Below are the code and all the weights of a small trained network. Each question names an input and a class and asks about switching units off, where a switched-off unit gives its printed mean instead of its output.

import numpy as np


def w(rows, s, z=0):
    codes = np.array(rows[::2]) - 128.0
    scale = np.full(codes.shape[1], s)
    scale[-1] = z or s
    return codes * scale


def f(y):
    return y / 2 * (1 + np.tanh(0.7978845608 * (y + 0.044715 * y**3)))


def log_softmax(a):
    a = a - a.max(-1, keepdims=True)
    return a - np.log(np.exp(a).sum(-1, keepdims=True))


def net(x, mask):
    res = np.array(x, float).reshape(1, 5) / 4 @ E
    y = f(res @ A[0][:, :-1].T + A[0][:, -1])
    res = res + np.where(mask, y, B[0][:, -1]) @ B[0][:, :-1]
    return log_softmax(res[-1] @ U[:, :-1].T + U[:, -1])


A, B = {}, {}
E = w([
[206,107,169,79,151,55,71,126,211,155,164,175],'x0',
[149,40,172,141,43,109,185,97,73,182,79,196],'x1',
[128,140,147,103,113,144,145,123,138,114,145,122],'x2',
[95,254,153,164,33,98,52,178,89,184,151,110],'x3',
[217,175,99,216,117,75,186,141,153,26,148,149],'x4',
],0.0084)
A[0] = w([
[249,142,176,54,135,36,48,153,169,157,160,168,71],'N0',
[97,140,70,159,100,211,184,160,43,107,92,129,63],'N1',
[210,149,125,237,114,71,221,188,126,51,200,142,145],'N2',
[145,70,253,166,29,60,220,41,28,184,67,219,59],'N3',
[112,194,148,172,62,107,66,181,118,203,142,133,74],'N4',
[72,172,31,153,104,179,190,147,42,91,107,33,110],'N5',
[114,200,183,143,38,92,88,213,74,122,155,126,2],'N6',
],0.0052,0.0022)
B[0] = w([
[200,85,125,119,65,50,137,202,189,128,191,93,200],'N0',
[188,95,112,99,31,78,186,130,182,150,169,93,177],'N1',
[62,118,254,200,159,184,121,198,86,200,214,119,211],'N2',
[70,209,118,72,212,31,125,121,126,87,121,67,254],'N3',
[167,74,120,106,204,177,241,168,115,79,98,168,183],'N4',
[135,92,91,103,76,37,164,188,158,153,174,104,203],'N5',
[120,77,66,63,186,177,204,119,90,83,161,231,177],'N6',
],0.0079)
U = w([
[185,81,97,125,3,66,152,149,164,142,140,98,73],'0',
[160,45,97,116,191,174,201,126,108,34,112,207,94],'1',
[95,238,108,119,189,69,102,130,130,57,122,57,121],'2',
[129,125,144,146,118,129,125,142,112,143,113,122,231],'3',
[81,90,217,151,130,176,112,150,83,246,159,109,118],'4',
[161,171,143,173,51,159,86,83,114,107,79,137,141],'5',
[204,210,118,187,16,197,61,45,106,82,24,196,10],'6',
[194,207,110,221,8,197,49,2,108,69,32,230,6],'7',
],0.0099,0.011)

Each question gives the input, the list of numbers given to net, and the class t.
The units are the neurons (one row each of A and B). Each row of codes is followed by its name. A weight is (code - 128) times the scale printed after its matrix; where a second scale follows, it is the last column's (A, B and U).
mask holds one flag per neuron, in row order. A switched-off neuron (its flag False) gives its mean, the last column of its row in B, instead of its output. The means were averaged over made-up inputs and are rounded, as every weight is.
A unit's drop is (log p(t) with every unit on - log p(t) with that unit switched off) / (log p(t) with every unit on - log p(t) with every unit switched off).
The circuit of an input: a set's keep is (log p(t) with only the set's units on - log p(t) with every unit switched off) / (log p(t) with every unit on - log p(t) with every unit switched off). Starting from all 7 units, units are removed one at a time, each time the one whose removal leaves the highest keep (on an exact tie, the one counted first), for as long as the keep stays at least 0.8.
circuit, biggest first: the units of the circuit, biggest drop first
most important unit: the unit with the biggest drop
k most important neurons: the k neurons with the biggest drops, biggest first
input [-8,-1,-4,3,7], class 0: most important unit -> N5
input [-5,8,6,6,2], class 2: 2 most important neurons -> (N3 N0)
input [-6,-6,-6,-5,3], class 0: circuit, biggest first -> (N5 N1)
input [7,-6,6,-7,3], class 0: 2 most important neurons -> (N0 N3)
input [-1,-4,-1,-2,5], class 4: circuit, biggest first -> (N2 N3)
input [-5,3,1,8,-8], class 1: circuit, biggest first -> (N4 N6)
input [7,0,-7,8,-4], class 1: circuit, biggest first -> (N4 N6)
input [-8,4,-3,-6,4], class 0: 2 most important neurons -> (N1 N5)
input [6,-4,8,5,-8], class 3: circuit, biggest first -> (N2 N4 N3)
input [4,6,-8,5,-6], class 3: circuit, biggest first -> (N4 N2)
input [4,-4,5,-2,7], class 4: 2 most important neurons -> (N2 N3)
input [3,-3,7,2,4], class 3: circuit, biggest first -> (N3 N2)
input [-2,-4,-1,7,6], class 1: circuit, biggest first -> (N6 N4)
input [7,-2,3,-1,-4], class 0: 3 most important neurons -> (N0 N2 N3)
input [3,4,-4,-4,6], class 4: most important neuron -> (N2)
input [6,-3,-7,4,6], class 3: 2 most important neurons -> (N2 N5)
input [-4,6,5,0,3], class 2: 2 most important neurons -> (N3 N0)
input [-5,2,-2,-3,7], class 4: 2 most important neurons -> (N2 N0)
input [8,4,6,1,-7], class 0: 2 most important neurons -> (N0 N2)
input [7,2,8,7,-8], class 3: circuit, biggest first -> (N2)
input [-7,4,-8,8,6], class 1: 3 most important neurons -> (N6 N4 N0)
input [2,4,-6,8,3], class 1: circuit, biggest first -> (N6 N4)
